(in the rows, 128 means zero)
[104, 144, 154, 242, 149, 150, 199, 94, 150, 170, 175, 90, 98, 107, 78, 154, 117, 116, 120, 183, 126, 135, 84, 98, 106, 123, 100, 128, 124, 140, 130, 77, 177, 138]  Puro
[95, 152, 144, 132, 133, 157, 124, 172, 191, 129, 95, 152, 124, 137, 136, 91, 104, 117, 132, 159, 111, 127, 114, 140, 146, 139, 129, 111, 140, 115, 158, 139, 63, 127]  sife
[167, 177, 48, 172, 144, 156, 199, 149, 92, 135, 166, 91, 101, 115, 152, 132, 112, 50, 60, 127, 133, 87, 107, 166, 102, 114, 144, 85, 128, 115, 113, 122, 168, 112]  repi
[76, 156, 88, 107, 125, 125, 99, 94, 133, 138, 134, 131, 116, 82, 135, 177, 162, 130, 162, 184, 144, 149, 115, 133, 107, 146, 94, 157, 120, 114, 161, 165, 78, 145]  repi
[157, 170, 131, 88, 102, 104, 118, 117, 140, 123, 107, 135, 122, 140, 117, 97, 115, 132, 119, 184, 144, 119, 153, 155, 143, 132, 121, 150, 108, 122, 145, 152, 151, 122]  dum
[114, 117, 178, 180, 127, 162, 185, 130, 93, 141, 152, 120, 122, 103, 91, 178, 86, 93, 105, 113, 120, 124, 142, 103, 95, 87, 112, 83, 108, 111, 89, 102, 112, 99]  Kese
[126, 154, 109, 149, 145, 134, 173, 85, 138, 155, 127, 131, 138, 112, 93, 148, 98, 136, 95, 124, 118, 160, 138, 116, 70, 135, 128, 119, 124, 150, 150, 112, 167, 98]  repi
[105, 141, 150, 88, 98, 130, 100, 181, 172, 103, 146, 136, 121, 142, 155, 84, 123, 147, 127, 217, 130, 121, 103, 131, 100, 139, 120, 137, 130, 115, 126, 155, 115, 133]  sanib
[126, 164, 84, 146, 128, 120, 125, 170, 148, 171, 135, 102, 128, 103, 144, 151, 118, 130, 146, 142, 159, 160, 144, 144, 130, 134, 124, 157, 88, 129, 156, 150, 80, 131]  Kese
[104, 137, 131, 143, 147, 161, 120, 134, 141, 125, 147, 70, 120, 75, 120, 147, 99, 134, 162, 115, 107, 156, 133, 74, 105, 129, 110, 93, 92, 194, 132, 156, 116, 93]  sanib
[155, 136, 106, 183, 147, 107, 147, 139, 154, 117, 163, 68, 108, 135, 128, 113, 116, 119, 116, 164, 122, 118, 121, 134, 105, 133, 127, 151, 117, 167, 136, 123, 177, 129]  repi
[167, 135, 151, 107, 119, 101, 136, 138, 108, 76, 105, 167, 147, 146, 129, 114, 139, 104, 68, 165, 155, 99, 147, 188, 116, 117, 126, 156, 144, 83, 117, 125, 138, 108]  repi
[122, 93, 135, 130, 131, 141, 148, 131, 133, 119, 125, 100, 116, 124, 118, 116, 115, 81, 104, 100, 131, 87, 145, 112, 113, 89, 111, 96, 125, 138, 138, 143, 172, 85]  sanib
[123, 110, 123, 115, 139, 81, 118, 153, 120, 87, 104, 123, 143, 145, 134, 148, 162, 139, 158, 64, 126, 120, 163, 111, 145, 110, 126, 107, 125, 104, 142, 120, 89, 102]  repi
[131, 138, 165, 165, 127, 166, 132, 106, 150, 148, 139, 108, 102, 82, 153, 137, 119, 158, 121, 194, 130, 110, 93, 132, 92, 128, 105, 177, 142, 89, 143, 115, 143, 126]  dum
[158, 200, 153, 129, 151, 82, 143, 120, 165, 74, 71, 139, 133, 122, 117, 118, 146, 138, 156, 124, 144, 124, 133, 101, 154, 139, 101, 120, 89, 154, 141, 142, 104, 118]  Puro
[103, 80, 150, 89, 121, 110, 110, 65, 125, 139, 133, 162, 157, 104, 112, 146, 118, 166, 134, 156, 136, 155, 120, 117, 115, 142, 124, 130, 147, 125, 112, 131, 138, 132]  sanib
[151, 129, 128, 134, 120, 122, 97, 127, 183, 134, 108, 159, 107, 149, 159, 100, 132, 166, 159, 106, 149, 104, 157, 148, 117, 137, 128, 147, 118, 110, 170, 151, 122, 165]  sanib
[120, 97, 121, 105, 138, 115, 116, 92, 125, 129, 130, 129, 153, 135, 96, 139, 153, 138, 108, 148, 137, 139, 135, 154, 116, 161, 123, 158, 129, 140, 148, 137, 168, 121]  repi
[135, 105, 115, 154, 119, 180, 182, 121, 107, 161, 138, 86, 115, 126, 128, 133, 45, 105, 97, 77, 140, 93, 163, 134, 87, 98, 143, 82, 117, 105, 136, 117, 161, 75]  fep
[151, 167, 132, 179, 145, 137, 162, 117, 95, 100, 125, 124, 126, 60, 136, 144, 78, 91, 123, 97, 126, 138, 130, 143, 140, 97, 131, 103, 114, 156, 107, 114, 123, 103]  dutu
[125, 145, 124, 81, 116, 110, 129, 107, 117, 125, 130, 131, 146, 139, 140, 145, 138, 135, 152, 124, 136, 165, 139, 89, 128, 120, 126, 123, 137, 141, 146, 133, 119, 104]  dum
[145, 93, 95, 124, 125, 115, 125, 98, 121, 151, 141, 132, 132, 118, 124, 122, 95, 105, 100, 134, 138, 138, 149, 135, 110, 112, 137, 136, 138, 152, 123, 139, 155, 126]  sanib
[132, 141, 108, 122, 155, 128, 131, 82, 120, 118, 121, 158, 159, 115, 122, 147, 135, 124, 100, 124, 133, 158, 120, 132, 96, 143, 134, 142, 152, 134, 149, 114, 98, 105]  repi
[108, 109, 142, 101, 122, 118, 136, 163, 114, 92, 126, 144, 142, 129, 121, 133, 129, 130, 116, 129, 120, 148, 134, 117, 129, 131, 120, 124, 141, 118, 135, 117, 114, 108]  dutu
[116, 168, 179, 134, 133, 116, 102, 163, 146, 66, 145, 126, 127, 140, 113, 133, 153, 156, 181, 178, 133, 162, 111, 97, 148, 156, 103, 133, 102, 149, 121, 138, 58, 132]  Puro
[99, 138, 176, 86, 116, 106, 144, 102, 150, 113, 82, 142, 140, 131, 110, 77, 102, 107, 99, 151, 121, 92, 120, 155, 158, 128, 137, 105, 137, 106, 132, 106, 146, 122]  dutu
[122, 127, 148, 143, 124, 110, 112, 141, 137, 137, 128, 151, 152, 97, 144, 159, 124, 174, 122, 122, 122, 158, 130, 111, 118, 125, 122, 147, 132, 103, 121, 90, 107, 122]  Kese
[128, 163, 169, 133, 119, 151, 112, 133, 161, 102, 114, 170, 141, 122, 141, 127, 105, 135, 138, 161, 155, 155, 154, 149, 115, 139, 121, 118, 122, 136, 155, 134, 103, 134]  sanib
[123, 164, 144, 212, 139, 153, 163, 141, 147, 96, 145, 95, 117, 120, 100, 156, 77, 102, 171, 117, 123, 169, 172, 103, 99, 113, 114, 92, 83, 182, 154, 105, 89, 113]  fep
[123, 113, 150, 90, 117, 125, 125, 140, 144, 93, 116, 136, 134, 138, 124, 115, 105, 124, 128, 129, 128, 115, 149, 172, 121, 149, 134, 125, 121, 117, 130, 148, 126, 129]  sife
[121, 139, 172, 149, 126, 150, 127, 91, 160, 161, 141, 144, 115, 111, 120, 148, 80, 170, 131, 147, 129, 150, 130, 115, 126, 157, 123, 109, 127, 110, 132, 109, 116, 150]  Kese
[139, 93, 103, 138, 121, 166, 148, 65, 87, 169, 171, 111, 119, 108, 80, 157, 51, 134, 94, 127, 117, 158, 149, 125, 90, 124, 139, 119, 127, 145, 128, 123, 181, 87]  dum
[86, 112, 167, 163, 144, 154, 123, 63, 143, 173, 129, 143, 134, 94, 97, 166, 101, 198, 162, 96, 96, 155, 115, 84, 141, 154, 131, 95, 117, 127, 122, 101, 108, 140]  Kese
[123, 147, 145, 160, 146, 149, 108, 142, 165, 80, 129, 137, 126, 137, 129, 119, 136, 157, 143, 162, 117, 138, 97, 120, 122, 167, 120, 146, 112, 153, 145, 126, 103, 137]  Puro
[113, 73, 87, 140, 122, 135, 127, 113, 117, 150, 173, 144, 113, 128, 104, 160, 108, 128, 90, 129, 149, 133, 114, 125, 78, 118, 106, 148, 153, 79, 151, 109, 137, 99]  Puro
[94, 133, 190, 158, 119, 165, 85, 153, 176, 104, 176, 130, 115, 153, 126, 142, 109, 205, 213, 176, 127, 151, 123, 92, 139, 174, 97, 138, 121, 144, 165, 149, 72, 139]  sife
[147, 73, 150, 89, 126, 105, 124, 166, 124, 117, 92, 115, 144, 140, 128, 133, 141, 113, 135, 90, 133, 134, 173, 140, 132, 104, 127, 126, 116, 122, 128, 144, 137, 103]  dum
[105, 58, 171, 175, 139, 178, 99, 104, 127, 154, 157, 110, 119, 95, 91, 149, 101, 180, 165, 111, 112, 109, 114, 96, 128, 130, 94, 115, 114, 124, 118, 131, 136, 99]  fep
[148, 93, 143, 137, 129, 159, 122, 72, 124, 141, 128, 193, 127, 125, 106, 126, 92, 152, 108, 131, 142, 137, 130, 146, 113, 140, 125, 136, 155, 94, 132, 126, 116, 123]  fep
[129, 96, 144, 194, 139, 131, 142, 117, 86, 103, 129, 130, 124, 71, 97, 153, 144, 76, 100, 156, 158, 102, 104, 210, 149, 91, 109, 168, 116, 99, 90, 121, 157, 114]  Puro
[142, 91, 101, 138, 132, 87, 118, 160, 109, 72, 117, 141, 139, 125, 117, 151, 112, 111, 132, 112, 162, 146, 148, 154, 150, 101, 121, 135, 115, 118, 128, 139, 100, 90]  Puro
[100, 166, 87, 217, 139, 214, 139, 134, 137, 149, 152, 136, 121, 114, 115, 163, 62, 127, 167, 160, 144, 154, 136, 116, 123, 132, 121, 92, 88, 168, 180, 158, 58, 113]  sanib
[119, 209, 106, 144, 126, 84, 90, 115, 156, 116, 113, 151, 129, 115, 114, 136, 125, 154, 166, 142, 129, 145, 154, 116, 141, 124, 106, 130, 102, 131, 169, 121, 67, 121]  repi
[143, 173, 151, 114, 124, 114, 142, 134, 122, 103, 97, 138, 130, 117, 114, 110, 106, 121, 135, 105, 150, 104, 153, 151, 149, 119, 121, 119, 98, 112, 144, 140, 100, 101]  dutu
[114, 130, 122, 144, 125, 122, 123, 154, 133, 118, 143, 169, 148, 116, 155, 163, 138, 128, 124, 153, 141, 186, 117, 135, 123, 128, 130, 147, 146, 114, 131, 109, 76, 142]  Kese
[152, 157, 168, 142, 132, 143, 151, 137, 163, 69, 110, 141, 116, 161, 139, 117, 109, 114, 120, 103, 124, 123, 171, 126, 106, 141, 126, 131, 144, 127, 172, 111, 99, 126]  sife
[157, 135, 138, 31, 105, 42, 144, 171, 108, 89, 125, 37, 168, 168, 143, 112, 134, 52, 128, 126, 176, 167, 222, 153, 141, 132, 151, 129, 107, 172, 117, 128, 128, 124]  fep
[113, 137, 134, 128, 122, 126, 133, 200, 146, 101, 113, 155, 152, 144, 161, 150, 135, 136, 132, 102, 114, 149, 154, 108, 137, 131, 121, 105, 153, 103, 156, 93, 89, 120]  sife
[117, 174, 156, 153, 119, 132, 132, 163, 187, 122, 101, 146, 122, 111, 132, 100, 87, 117, 131, 197, 122, 139, 134, 172, 114, 130, 125, 157, 115, 134, 140, 138, 88, 144]  sife
[127, 132, 138, 126, 124, 94, 154, 164, 117, 112, 103, 125, 150, 109, 130, 121, 92, 132, 113, 132, 116, 132, 141, 139, 158, 121, 141, 106, 121, 118, 111, 97, 130, 116]  dutu
[112, 125, 166, 164, 125, 152, 136, 101, 161, 94, 148, 149, 121, 168, 120, 136, 97, 172, 174, 118, 131, 107, 132, 117, 112, 150, 121, 125, 132, 117, 173, 120, 105, 130]  sife
[116, 123, 83, 118, 127, 97, 127, 108, 129, 146, 162, 97, 126, 143, 106, 123, 115, 135, 103, 162, 131, 140, 127, 113, 110, 131, 127, 151, 144, 131, 153, 124, 145, 97]  repi
[138, 97, 106, 157, 148, 96, 109, 100, 133, 121, 101, 112, 134, 99, 91, 147, 76, 151, 153, 106, 151, 117, 148, 140, 156, 124, 118, 133, 84, 132, 141, 141, 108, 94]  Puro
[128, 88, 183, 147, 130, 137, 115, 37, 129, 98, 155, 170, 123, 142, 89, 119, 120, 191, 123, 150, 144, 122, 86, 140, 125, 154, 126, 166, 152, 112, 123, 118, 176, 121]  Puro
[149, 113, 131, 131, 116, 122, 77, 100, 148, 99, 154, 181, 127, 166, 151, 116, 118, 175, 165, 136, 152, 138, 143, 137, 126, 150, 140, 153, 143, 127, 153, 138, 88, 163]  sanib
[123, 161, 161, 153, 121, 147, 117, 109, 135, 101, 172, 110, 102, 130, 107, 159, 99, 161, 207, 128, 134, 134, 154, 82, 124, 143, 91, 128, 96, 168, 152, 167, 86, 119]  sife
[122, 170, 202, 160, 142, 184, 113, 152, 155, 123, 114, 109, 124, 89, 95, 121, 65, 122, 149, 173, 115, 153, 149, 143, 157, 152, 114, 114, 94, 170, 124, 158, 63, 112]  sife
[111, 124, 163, 108, 137, 147, 130, 63, 127, 119, 136, 126, 138, 107, 100, 148, 108, 171, 100, 126, 118, 117, 121, 111, 85, 156, 113, 111, 139, 108, 140, 108, 168, 87]  repi
[147, 140, 163, 108, 117, 122, 127, 135, 157, 140, 92, 136, 121, 135, 119, 102, 130, 123, 129, 175, 141, 121, 146, 154, 128, 121, 115, 155, 110, 118, 140, 156, 133, 130]  dum
[161, 165, 158, 151, 115, 136, 117, 151, 160, 64, 94, 170, 121, 163, 152, 110, 85, 142, 127, 117, 143, 122, 179, 174, 137, 137, 152, 128, 105, 109, 157, 122, 83, 142]  Kese
[128, 109, 147, 93, 117, 106, 97, 116, 119, 84, 119, 159, 149, 135, 138, 154, 140, 160, 163, 119, 140, 157, 142, 109, 150, 120, 117, 127, 144, 111, 149, 126, 106, 100]  dum
[136, 110, 103, 228, 134, 190, 170, 99, 45, 154, 202, 57, 96, 92, 112, 186, 61, 172, 108, 115, 112, 75, 109, 83, 124, 123, 126, 105, 112, 102, 94, 89, 166, 86]  Puro
[118, 117, 153, 96, 104, 110, 120, 109, 121, 92, 138, 139, 122, 143, 133, 119, 130, 151, 134, 132, 148, 102, 137, 151, 115, 140, 124, 166, 135, 88, 153, 122, 124, 135]  dutu
